Below are the code and all the weights of a small trained network. Each question names an input and a class and asks about switching units off, where a switched-off unit gives its printed mean instead of its output.

import numpy as np


def w(rows, s, z=0):
    codes = np.array(rows[::2]) - 128.0
    scale = np.full(codes.shape[1], s)
    scale[-1] = z or s
    return codes * scale


def norm(h):
    return h / np.sqrt((h * h).mean(-1, keepdims=True) + 1e-5)


def f(y):
    return y / 2 * (1 + np.tanh(0.7978845608 * (y + 0.044715 * y**3)))


def log_softmax(a):
    a = a - a.max(-1, keepdims=True)
    return a - np.log(np.exp(a).sum(-1, keepdims=True))


def net(x, mask):
    res = np.array(x, float).reshape(1, 3) / 4 @ E
    u = 0
    for l in range(3):
        y = f(norm(res) @ A[l][:, :-1].T + A[l][:, -1])
        res = res + np.where(mask[u : u + 4], y, B[l][:, -1]) @ B[l][:, :-1]
        u += 4
    return log_softmax(norm(res)[-1] @ U[:, :-1].T + U[:, -1])


A, B = {}, {}
E = w([
[173,182,64,151,90,198,129,39,162,135,222,136],'x0',
[196,132,145,166,132,82,105,152,146,254,97,164],'x1',
[217,172,159,140,237,82,124,83,118,119,115,171],'x2',
],0.014)
A[0] = w([
[187,138,137,126,234,113,130,115,124,187,121,139,102],'L0N0',
[139,119,121,130,104,116,132,148,141,253,126,133,34],'L0N1',
[174,139,129,124,245,113,135,102,128,70,130,136,3],'L0N2',
[188,150,109,136,131,162,129,62,133,165,178,125,70],'L0N3',
],0.03,0.0045)
B[0] = w([
[211,69,106,167,125,4,162,162,173,107,96,67,254],'L0N0',
[100,186,180,117,115,227,64,103,44,142,113,138,214],'L0N1',
[83,190,188,112,102,246,67,105,31,159,108,152,237],'L0N2',
[119,164,74,109,112,176,114,97,156,160,181,194,228],'L0N3',
],0.016,0.03)
A[1] = w([
[35,112,189,94,153,138,100,194,94,102,31,91,142],'L1N0',
[228,177,39,160,140,96,136,78,238,156,156,137,28],'L1N1',
[2,64,116,70,169,95,187,187,166,95,146,181,5],'L1N2',
[93,141,98,111,83,187,125,103,108,104,179,148,123],'L1N3',
],0.026,0.0021)
B[1] = w([
[141,91,158,110,91,104,192,129,47,123,174,247,254],'L1N0',
[107,34,165,133,108,92,92,164,37,149,220,133,189],'L1N1',
[106,122,50,68,84,155,175,67,183,108,149,200,168],'L1N2',
[179,144,110,160,177,107,156,118,250,149,87,48,247],'L1N3',
],0.016,0.03)
A[2] = w([
[90,88,78,137,151,99,107,151,204,112,172,31,35],'L2N0',
[33,139,195,90,140,186,126,145,45,69,71,115,68],'L2N1',
[101,228,117,136,132,255,63,79,152,146,121,74,5],'L2N2',
[139,107,144,125,175,27,119,201,148,113,12,102,14],'L2N3',
],0.035,0.0014)
B[2] = w([
[112,169,178,158,171,107,123,159,106,61,34,39,178],'L2N0',
[137,111,140,144,188,121,3,165,136,225,173,107,198],'L2N1',
[97,90,63,65,36,125,233,90,132,60,154,228,252],'L2N2',
[83,164,114,167,188,124,130,160,197,77,92,20,175],'L2N3',
],0.019,0.034)
U = w([
[101,127,81,84,96,166,199,101,162,105,168,161,253],'0',
[129,125,159,141,134,134,41,188,42,195,171,141,174],'1',
[143,149,122,177,172,97,164,166,190,85,88,4,59],'2',
],0.013,0.00057)

Each question gives the input, the list of numbers given to net, and the class t.
The units are the neurons (one row each of A and B). Each row of codes is followed by its name. A weight is (code - 128) times the scale printed after its matrix; where a second scale follows, it is the last column's (A, B and U).
mask holds one flag per neuron, layer by layer. A switched-off neuron (its flag False) gives its mean, the last column of its row in B, instead of its output. The means were averaged over made-up inputs and are rounded, as every weight is.
A unit's drop is (log p(t) with every unit on - log p(t) with that unit switched off) / (log p(t) with every unit on - log p(t) with every unit switched off).
The circuit of an input: a set's keep is (log p(t) with only the set's units on - log p(t) with every unit switched off) / (log p(t) with every unit on - log p(t) with every unit switched off). Starting from all 12 units, units are removed one at a time, each time the one whose removal leaves the highest keep (on an exact tie, the one counted first), for as long as the keep stays at least 0.8.
circuit, biggest first: the units of the circuit, biggest drop first
most important unit: the unit with the biggest drop
top k neurons: the k neurons with the biggest drops, biggest first
k most important neurons of layer l: the k neurons of layer l with the biggest drops, biggest first
drop of u: that unit's drop, to one decimal
input [-8,1,0], class 1: top 4 neurons	L0N0; L1N3; L2N2; L1N0
input [-4,6,-7], class 1: most important unit	L0N3
input [-1,-8,4], class 1: top 2 neurons	L0N3; L2N1
input [-2,3,-7], class 1: top 3 neurons	L0N3; L1N0; L0N1
input [2,-3,-1], class 2: top 3 neurons	L0N2; L0N0; L0N1
input [4,-5,-4], class 2: top 3 neurons	L0N2; L0N0; L0N1
input [-5,1,3], class 2: top 2 neurons	L0N0; L0N1
input [8,-2,-2], class 2: top 3 neurons	L0N2; L0N1; L1N3
input [2,-4,-4], class 2: 2 most important neurons of layer 0	L0N2; L0N1
input [-1,2,7], class 2: 2 most important neurons of layer 0	L0N0; L0N1
input [1,5,2], class 1: 3 most important neurons of layer 0	L0N0; L0N3; L0N2
input [2,1,7], class 1: 2 most important neurons of layer 0	L0N0; L0N1
input [7,-6,-1], class 2: top 3 neurons	L0N2; L0N1; L0N0
input [-8,4,8], class 2: circuit, biggest first	L0N0
input [-5,7,8], class 2: top 2 neurons	L0N0; L2N3
input [3,7,5], class 1: top 2 neurons	L0N0; L0N3
input [2,-4,-8], class 2: 2 most important neurons of layer 0	L0N2; L0N1
input [-8,7,-7], class 1: drop of L0N3	0.1
input [3,-8,0], class 2: drop of L0N1	0.7
input [5,-5,-1], class 2: drop of L0N2	0.7
